(in the rows, 128 means zero)
Here are made-up things, facts about them, and rows of numbers that follow some of those facts. Name the thing behind each unnamed row.

There are 2 kinds of fact about the things: π, γ.
bivo {π=liben dabur duflis pugresku, γ=gemor}
vukal {π=liben kasul buro nakan drubipek}
flenakan {γ=drori}
bozas {γ=zene}
brumu {π=tuta risu digro fenon, γ=rilen}
togel {γ=dotri}
keklol {γ=tostil}
tiplu {π=bizur panin digro trapuflan bredem}
drebra {γ=bozal}
putrutrol {π=noplarar goguk}
klater {γ=vuflak}
mipo {π=drofadok risu pusam klemem, γ=tiplu}
dugur {γ=flafler}
giflek {γ=peruflan}
tostus {γ=nimugi}
vebror {π=liben memus panin kletil plukubro luklidru gegis drubipek trotas, γ=putrutrol}
sufludun {π=botrer brolum, γ=peruflan}
mudrul {γ=gemor}
kletil {γ=tuta}
modru {γ=kibro}
flafler {π=nofegrur memus klebru kloflebrir}
flodrasti {γ=luklidru}
pluklabor {γ=peruflan}
stefe {γ=mudrul}
stistir {π=dafak goguk kasul nakan zitru driker}
kibro {π=nimugi bizur drebra trapuflan nibriklil gegis togel}
klokun {π=drebra klebru tobron fasa}
skebrar {γ=dotri}
gregrek {γ=gelem}
soskur {γ=mudrul}
brolum {γ=bredem}
filem {π=klukul soskur}
kegrudrok {γ=ronul}
linir {γ=grebek}
plade {γ=klokun}
klesin {π=mudrul tostus zene, γ=rofaska}
nelutrem {γ=baridrek}
gelem {π=rosum mudrul sitru fasa}
kozos {γ=kibro}
fenon {γ=vukal}
drona {π=dabur drebra trotas plutogren}
klokle {π=nelutrem kuflem, γ=mudrul}
kloflebrir {γ=bozal}
grudre {π=klebru luklidru nakan flason gruklo}
renik {γ=buro}
flason {γ=buro}
digir {π=mudrul pusam botrer reklir gregrek}
ronul {γ=grebek}
zadro {π=nelutrem klemem drubipek plutogren}
vekisin {γ=pusam}
stezi {γ=pluklabor}
tostil {γ=gegis}
bigres {π=rilen panin zagru lukluk}
tretaplar {π=mezam zagru fenon babros, γ=trotas}
mezam {γ=luklidru}
konem {π=mezam flufor drofadok robrir plukubro babros}
trolal {π=flufor dugus bozas zikek brubik bredem kasul gegis bikla, γ=bredem}
kluker {π=gemor vuflak, γ=gemor}
brubik {γ=ronul}
baridrek {γ=gelem}
bretul {π=dugur zagru fenon seban, γ=luklidru}
goro {π=vekisin, γ=puflik}
reklir {γ=sitru}
rofaska {γ=flafler}
kugror {γ=pusam}
letro {π=domos flason treve, γ=tiplu}
grimal {γ=tiplu}
rosum {γ=plutuk}
stigom {π=zotom mudrul drupaplil, γ=gravenal}
doklok {π=tobron robrir grimal gegis, γ=tostil}
treflom {π=gregrek roder plukubro drori treve}
pinul {π=rofaska klosti ribro, γ=vukal}
seza {π=dabur memus ronul vuflak, γ=dotri}
gruklo {γ=dotri}
drofadok {γ=vukal}
klukul {γ=lukluk}
bozal {π=gemor bikla}
treve {γ=duflis}
zotom {γ=tostil}
brugruk {π=binal stemus soskur, γ=goguk}
puflik {π=memus stemus lukluk}
trotas {γ=zotom}
sitru {γ=gegis}
pezon {π=gravenal dafak flason, γ=peruflan}
drubipek {γ=pusam}
pugresku {γ=ronul}
bizur {γ=buro}
gemor {γ=puflik}
pupla {γ=bigres}
seban {γ=zikek}
tredris {γ=tuta}

Some things and their rows:
[124 120 127 125 124 156 152 118 119 127 141 104 135 109 132 114 118  86
 144 122 121 146 112 159 147 122 136 144 150 112 110 138 136 148 131  90
 120 128 145 138 142] : grudre
[132 123 123 131 124 142 149 131  99 126 125 100 126 101 118 110 116  87
 145 122 116 145 114 156 147 121 140 140 153 118 105 129 146 138 126  98
 125 123 133 141 137] : plukubro
[126 116 127 124 121 155 146 121 101 124 138 110 135 116 132 115 113  84
 146 122 124 145 107 153 148 123 137 144 146 115 113 137 139 141 136  86
 121 119 143 141 140] : konem
[128 124 126 131 123 146 149 133 102 125 123  97 129  98 117 108 107  91
 146 117 114 148 114 160 147 124 139 137 156 124 107 128 144 141 123  94
 122 125 135 137 137] : zikek
[139 115 112 134 126 147 147 127 103 132 127  95 110 110 115 117 131  84
 137 139 111 147 120 144 142 117 128 142 164 126 120 126 127 132 117 110
 128 118 142 147 137] : rosum
[152 104 111 137 146 163 145 141 116 130 156 140  94 119 105 125 109  48
 133 162 109 132 120 171 168 128 139 152 135 134 127 127 124 142 113  67
 126  92 153 145 142] : stefe
[146 117 110 126 129 158 163 126  80 122 130 125 104 117 119 119 158  88
 139 144 112 148 118 145 148 115 123 147 155 158 132 122 153 118 142 103
 115  71 137 152 104] : fenon
[144 117 118 143 137 130 148 117  81 162 166  71  75  63 136 115  80 120
 160 128 130 127 100 154 109 132 135 152 156  95  99 122 105 123 101  87
 126  40 165 170 102] : giflek
[126 118 125 126 121 158 147 126 117 125 139 107 140 112 134 114 110  83
 143 121 121 147 110 153 148 124 136 140 151 115 109 136 134 142 131  90
 118 125 147 140 141] : drona
[122 118 127 134 124 145 156 143 113 125 124  92 127 113 119 111 112  84
 146 111 107 149 111 165 154 117 144 128 161 101 111 130 147 132 126 104
 138 131 144 142 122] : ribro
[131 121 125 130 124 142 147 133  93 124 123 102 128 108 119 110 117  88
 146 122 117 145 109 152 148 121 140 139 150 118 106 128 146 135 129  92
 125 117 131 142 136] : risu
[148 101 114 134 145 169 139 148 130 128 167 148 101 121 107 127  86  39
 132 165 110 127 117 187 177 135 140 155 130 131 126 131 115 150 106  52
 123 101 162 141 147] : bivo
[130 124 124 132 123 146 150 135 106 124 123  96 133  95 119 106 108  88
 144 118 112 149 115 157 147 123 139 135 158 125 103 127 144 139 120  95
 121 124 138 136 136] : duflis
[ 48 128 130 174 191 114 204 137 138 101  58  99 138 190 132 134 139  99
 179 197  86 139 122 165 136 135 117 145 178 216 101 117  42 134 141 126
 131 103 133 178 208] : ronul
[134 116 117 136 129 159 155 120 104 127 137 105 112 119 122 118 121  81
 141 141 115 144 117 144 145 122 133 144 155 125 120 130 131 134 127  94
 122 102 147 144 135] : flenakan
[131 127 124 132 129 141 157 127 113 129 132 100 123 102 117 111 119  91
 144 121 116 145 115 161 145 120 140 139 145 111 103 134 148 147 124  98
 126 125 132 139 137] : domos
[107 113 100 128 101 144 151  86 106 117 129  55 103 128 112 124  69  62
 137 189  99 145 102 120 127 129 151 153 169 117 118 139 137 129 102 135
 137 138 143 129 137] : sitru
[ 97 109  87 122  84 146 153  59 108 113 132  33  87 141 112 131  63  45
 132 219  91 149  98  96 113 129 156 157 175 117 130 144 141 122  98 160
 141 140 145 124 130] : zotom

Which thing is each row?
No name comes twice in this set of rows, the named rows included.
[144 120 126 138 132 119 138 124  78 169 164  56  90  39 142 111  63 135
 166 106 139 126  92 168 106 136 142 150 158  83  82 124 110 127  98  87
 129  52 163 169 101] -> peruflan
[122 130 129 124 132 151 166 108 148 133 151 104 132 103 131 112 121  90
 145 118 124 147 118 176 145 120 136 146 137 100 108 146 143 163 128  90
 120 140 146 135 145] -> putrutrol
[145 116 113 133 136 135 155 123  86 132 139 112 103 131 117 123 154  80
 134 148 115 137 112 132 142 108 139 150 131 104 114 132 142 129 136 101
 134 103 127 155 133] -> brolum
[148 118 109 127 129 157 164 130  94 123 136 122 108 115 121 118 159  90
 137 146 110 149 120 142 148 113 119 145 156 152 127 122 150 121 137 107
 115  78 140 151 106] -> drofadok
[124 124 127 124 126 154 157 115 131 129 144 107 133 108 131 113 118  88
 146 119 122 147 114 165 145 123 133 145 143 109 110 141 140 153 129  89
 120 131 146 137 141] -> stistir
[143 120 112 137 131 148 158 122 100 131 135 110 102 119 117 117 152  80
 137 141 112 146 120 134 142 113 131 141 150 128 126 126 139 131 129 102
 125  97 136 150 127] -> gregrek
[137 107 113 125 123 155 141 116 112 132 138 102 120 121 129 124 138  81
 136 141 119 147 117 144 143 116 123 149 163 113 127 135 115 140 126 106
 126 130 152 149 144] -> stigom
[149 117 117 149 142 122 147 114  71 177 177  56  55  41 141 116  61 136
 166 126 137 121  94 158  96 137 136 155 158  87  91 119  94 116  91  88
 129  12 174 181  87] -> pluklabor
[139 113 120 120 118 156 140 124 113 130 134 108 137 107 134 115 150  82
 139 119 124 152 116 149 146 116 127 142 158 114 124 135 133 143 134 103
 121 135 146 143 141] -> gelem
[ 94 123 132 140 152 130 167 134 123 116 100 101 151 138 133 121 120  94
 161 143 110 142 111 168 143 128 133 143 157 148  97 131 104 143 138 105
 127 132 134 154 175] -> grebek
[127 116 126 122 122 156 144 124 115 127 137 105 142 109 133 115 115  86
 143 119 122 148 110 157 148 124 133 142 153 110 111 137 136 144 130  91
 119 132 145 139 144] -> klokun

The same things again, as new rows of numbers:
Some rows with their names:
[119 172  54 188 134 126 145  32 129 146  68 136  89  71 171 168 145  81
 132 115 162 128 187  91 175  87  98  76  89 177 154 116 120 144 130 118
 148 146 152  86 124 101 157] : sufludun
[100 132 103 148 110 130 126 102 112 141 126 111 131  86 106 130 113 150
 151 118 154 168 140 107 130 136 155  84 145 156 115 143 141 145 124 125
 126 154 120 158 116 150 137] : linir
[ 71 129 110 151  85 113 135  92 106 133 130  97 137  60  80 141 120 166
 153 120 171 190 139 101 130 129 168  78 155 146  88 128 143 173 121 122
  96 143 122 181  98 160 148] : pugresku
[ 80 131  92 157  95 123 123  90 106 140 138 103 134  60  87 125 119 161
 156 117 165 193 145 102 137 136 177  74 152 165  94 140 155 163 120 120
 110 154 119 192 117 158 141] : kegrudrok
[131 133 108 162 139 139 119 132 141 146 107 130 143 102 138 156 101 117
 154 102 147 151 130 128 111 117 110 101 139 145 132 149 127 124 128 144
 131 145 134 115 124 129 135] : rosum
[121 107 115 157 132 139 110 152 168 172 136 163  98 123 142 164 106  81
 160 103 140 188 155  96 123 134 113  76 156 123 147 136  93 125 119 131
 167 137 150 152  69 129  93] : renik
[110 140 128 100 144 117 187 146 107 144 133 176 126 140 146 178 152 189
 144 138 155 166 146 114  90 136  69  39 152 139 192 171 134 177 122  79
 159 144 125  30 101 211 140] : seza
[142 145 132 124 123 131 123 103 135 131 109 135 137 142 139 135 118 117
 119 116 103 118 104 111 116 151 130 142 141 113 148 136 149  81 117 117
  84 151 142 125 125 138 131] : gravenal
[105 145 120 114 154 126 185 148 123 150 128 189 128 120 150 166 144 188
 163 141 147 179 143 107 106 162  76  65 143 136 183 181 129 170 121  93
 158 170 110  39 142 194 126] : skebrar
[133 134  95 126 112 119 126 134 167 162 117 115 113 137 143 145 123 124
 139 103 145 151 130 138 141 116 121 105 154 169 152 140 152 146 143 127
 181 142 135 129  79 162 137] : trolal
[143 138 145 119 109 124 130 103 116 139 101 129 138 151 139 140 109 131
 127 124 113 109 115 112 100 145 129 117 137  97 133 123 135 100 116 126
 108 135 150 113 105 136 151] : duflis
[150 128 139 110 135 144 123 102  91 121 114 144 132 137 142 146 107 134
 124 104 108 104 117  87 109 151 136 117 129  93 133 130 134  89 128 123
 102 137 131 126 122 132 160] : stemus
[138 148 133 115 110 127 134  99 145 139 107 135 131 146 143 135 120 123
 125 129 102 118 100 119 118 157 136 142 140 114 148 129 151  87 120 126
  97 157 143 124 120 142 131] : zitru
[125 118 100 123 127 127 120 129 148 149 112 125 120 135 144 135 116 127
 145 106 153 139 141 103 155 124 126 102 151 155 143 147 138 137 131 111
 188 138 130 117 117 141 141] : brumu
[169 131 199 135 157 145 138 135 144 144 149  82 132 169 133 161 127 140
 154 156 181  98 134 135 167 177 145 113 128 164 152 153 103 132 180 209
 129 128  99 111 103 121 111] : gemor
[185 143 108 149 140 121  99 119 118 160 106 132 145 157 149 118 116 106
 124  86 114 107 117 130 102 122 127  95 141 137 138 152 165  95 111 116
 112 141 163 108 110 139 151] : gelem
[157 152 121 119 104 120 121  97 138 152 117 128 120 179 145 120 130 122
 107 118 104 111 108 128 127 142 137 124 147 145 163 134 169  90 121 108
 102 146 158 122  91 155 129] : stistir
[144 128 139 107 123 122 119 104 139 137  98 134 144 138 157 130 111 126
 134 102 117 114 115  87 140 157 140 143 139  90 125 143 148  98 121 118
 134 153 135 120 153 126 160] : babros

Rows to name:
No name comes twice in this set of rows, the named rows included.
[146 136 156 118 109 114 130 108 125 144  92 125 146 142 139 139 109 131
 133 128 118 114 118 114 105 146 127 124 139  90 126 125 136 103 111 127
 115 135 151 107 116 126 156] -> plutogren
[150 138 154 115 112 121 135 105 114 136  97 129 141 140 138 150 105 132
 131 123 112 107 115 109  96 144 121 121 136  85 127 118 131 101 119 135
 103 131 147 110 105 133 155] -> dabur
[148 125 140  99 128 132 118 104 129 129  99 137 139 138 159 134 106 125
 133 100 115 112 115  74 140 160 145 135 138  89 127 141 141  96 122 115
 127 147 130 125 148 123 163] -> zagru
[114 114 100 119 128 137 121 125 149 145 117 123 122 131 149 137 110 131
 135  97 156 142 139  94 151 125 120 104 157 158 148 153 132 129 137 105
 190 134 125 125 116 143 142] -> tretaplar
[114 126 105 140 134 154 129 135 131 135 106 142 115 104 128 152  93 126
 167 128 135 156 137 126 116 136 110 106 138 145 134 132 112 130 122 138
 165 149 121 131 111 134 119] -> rofaska
[163 136 119 109 116 110 109 106 138 151 110 129 134 172 164 116 126 118
 116  93 121 108 118 104 147 135 141 113 150 125 148 149 172 102 120  97
 141 140 155 111 121 143 154] -> konem
[103 171  63 168 131 139 152  29 122 141  75 138  80  62 165 185 140  94
 136 127 154 135 187  85 172  97 101  88  86 158 150 110 111 152 144 131
 150 150 141  98 121 105 159] -> giflek
[115 124 110 134 141 160 129 118 115 129 120 137 120 102 128 155 101 130
 148 119 137 140 136 107 118 131 120 100 135 137 137 138 111 126 132 134
 140 140 118 127 117 137 136] -> klukul
[139 138 155 108 106 123 135 104 135 140  97 126 141 141 142 149 112 129
 126 126 115 117 111 108 111 147 127 135 139  87 131 123 137  98 119 126
  99 137 146 117 115 134 148] -> liben
[ 97 179  52 170 120 134 156  24 151 134  82 135  74  78 166 183 156  79
 112 120 155 140 174  91 179  84  96  98  99 180 178 112 128 135 147 113
 119 145 144 100 105 122 144] -> pezon
[147 138 142 121 112 116 128 103 118 138  97 132 137 152 144 128 106 131
 136 136 114 102 120 108 112 151 137 120 132 102 130 126 137 100 105 123
 121 144 149 112 124 128 143] -> kuflem
[146 128 146  99 120 124 127 111 130 133 103 131 143 134 151 148 109 129
 133  98 113 116 110  91 127 146 134 135 142  83 128 136 144 103 132 126
 117 144 135 120 131 132 167] -> panin
[107 126 108 157 131 138 119 127 154 153 103 121 153  98 145 149  95 126
 149 114 156 150 128 116 120 125 107 109 148 151 136 152 115 116 121 134
 145 147 134 106 145 125 128] -> reklir
[151 129 128 132 126 127 110 128 153 143  79 146 146 149 150 124 102 104
 153 102 121 126 115 110 120 139 118 135 146  93 121 137 136  92 100 119
 127 144 152 108 142 112 138] -> pusam

Now the same things, written a new way:
Known rows:
[144 143 131 128 113 111 112 117 124 125 138 115 119 130 139 113 113 146
 133  90 127 122 133 104 102 117 112 108 119 109 120 156 155 133] : bizur
[138 149 125 123  93  98 124 129 124 116 160 113 121 138 125 123  94 146
 154 119 141 109 134 116 115 114 115 103 124 105 136 145 144 122] : drubipek
[123 139 127 143 140 122 129 144 146 111 125 116 148 121 118 129 116 150
 118  95 116 100 140 128 138 120 117 131 116 110 146 154 147 147] : stezi
[122 131 139 134 119 129 107 115 116 128 110 136 109 113 128 139 135 113
 126 137 137 141 125 142 121 147 140 143 139 133 116 105 117 120] : robrir
[131 130 138 129 129 122 111 119 128 132 104 134 107 118 119 130 142 114
 127 138 135 142 110 151 121 139 137 141 136 135 124  98 122 115] : rilen
[154 112 127 119 133 124 143 134 134 126 112 127 134 144 135 124 120 149
 126 105 123 101 141 128 128 115 138 105 129 119 113 147 140 133] : brumu
[136 127 125 123 129 125 136 133 131 127 135 119 141 138 133 114 119 141
 134 114 121 113 131 112 125 113 118 112 115 119 129 147 138 135] : tredris
[131 119 115 121 137 146 133 143 143 125 150  89 129 166 148  91 137  99
 115 138 109  98 149 136 123 111 128 149 131  86 120 150 121 148] : linir
[134 104 126 142 134 142 143 107 109 107 150 168 137 129 122 152 151  85
 116 146 162 132  98 129  79 190 122 194 127 163 146 122 128 103] : gegis
[176  76 105 126 169 168 225 126 127  72 199 199 199 171 119 125 142 102
 122 120 165  81  66 110  57 197  95 206  84 152 173 184 167 106] : tostil
[117 132 133 133 128 124 122 135 115 127 114 129 122 111 126 128 139 101
 128 153 134 144 115 136 133 138 132 135 124 149 124 103 118 118] : noplarar
[123 113 141 139 126 115 124 133 114 140 113 135 120 131 132 138 143 114
 123 137 131 142 134 130 131 129 139 123 137 176 127 110 125 112] : bozal
[135 142 119 118 127 127 126 128 145 129 156 113 121 138 126 116 117 149
 131 109 129 125 126 116 123 117 113 121 119 104 141 145 142 135] : kloflebrir
[121 138 130 129 122 132 119 135 114 124 125 124 117 105 125 133 135  98
 129 152 146 147 119 135 135 143 129 135 122 153 129  97 112 124] : dafak
[138 129 124 126 133 124 136 134 130 126 136 122 140 133 129 112 119 139
 127 118 117 113 130 116 128 115 119 117 116 114 130 146 140 139] : plade
[152 122 142 118 104 110 149 141 138 130 116 120 118 162 118  96 103 165
 139 110 133  88 133 122 129 115 133  91 123 121 104 132 156 123] : bretul
[122 129 138 137 118 116 104 114 106 129 113 128 111 114 136 138 139 111
 124 129 135 144 124 130 112 140 135 137 136 149 114 106 124 116] : bredem
[113 121 139 132 131 131 123 135 121 135 118 139 121 122 127 130 144 113
 126 145 127 147 118 140 134 134 136 130 136 146 125 105 118 113] : klisto

Name these rows:
No name comes twice in this set of rows, the named rows included.
[139 144 118 117 127 139 136 133 134 120 141 120 127 123 132 122 107 136
 144 119 134 114 126 122 127 128 116 120 111  94 122 141 129 146] -> treve
[105 136 156 133  80 117 115 139 104 128 121 138  91 129 127 124 110 129
 162 149 134 127 113 135 135 136 133 109 141 124  98 116 126 108] -> pusam
[106 148 147 127  72 112 114 135 122 129 135 123  84 134 109 123 110 133
 156 148 161 128 120 133 128 143 128 118 135 146 123  92 137 105] -> luklidru
[ 96  99  76 112 113 158 181 107 124 139  97 101 218  75 153 131 150 191
 110 140 125 162  79 119 121 117 154 140 220 113  98   5 112 141] -> dotri
[142 119 125 116 145 120 141 135 151 137 131 123 135 147 120 102 124 153
 125 113 120 119 125 125 133 111 124 111 122 128 143 142 146 132] -> brugruk
[115 109 142 126 140 129 130 136 131 142 110 135 119 131 119 124 149 119
 124 141 122 148 113 145 143 129 140 129 132 158 132 101 129 115] -> filem
[143 127 103 121 139 140 123 140 137 119 153  65 123 175 167  93 139  81
  99 137 115  84 169 130 105 110 125 162 131  86 109 153 121 153] -> brubik
[125 115  84 106 154 159 119 161 174 127 191  20 104 237 178  68 167  20
  92 179  96  72 181 171 102  87 135 208 165  29 123 172  97 160] -> ronul
[151 113 117 112 131 120 146 135 152 138 140 122 132 153 126 145 119 154
 125 102 142 118 154 122 134 114 134 108 135 139 141 149 138 136] -> vebror
[125 131 132 128 117 131 111 119 119 125 115 136 109 111 122 149 129 108
 138 142 139 145 115 146 123 145 139 143 141 127 123 105 112 120] -> plukubro
[161 104 115 127 147 146 182 132 132 102 166 158 169 155 125 116 130 126
 127 115 139 100 102 112  94 155 106 157  99 127 149 170 156 122] -> keklol

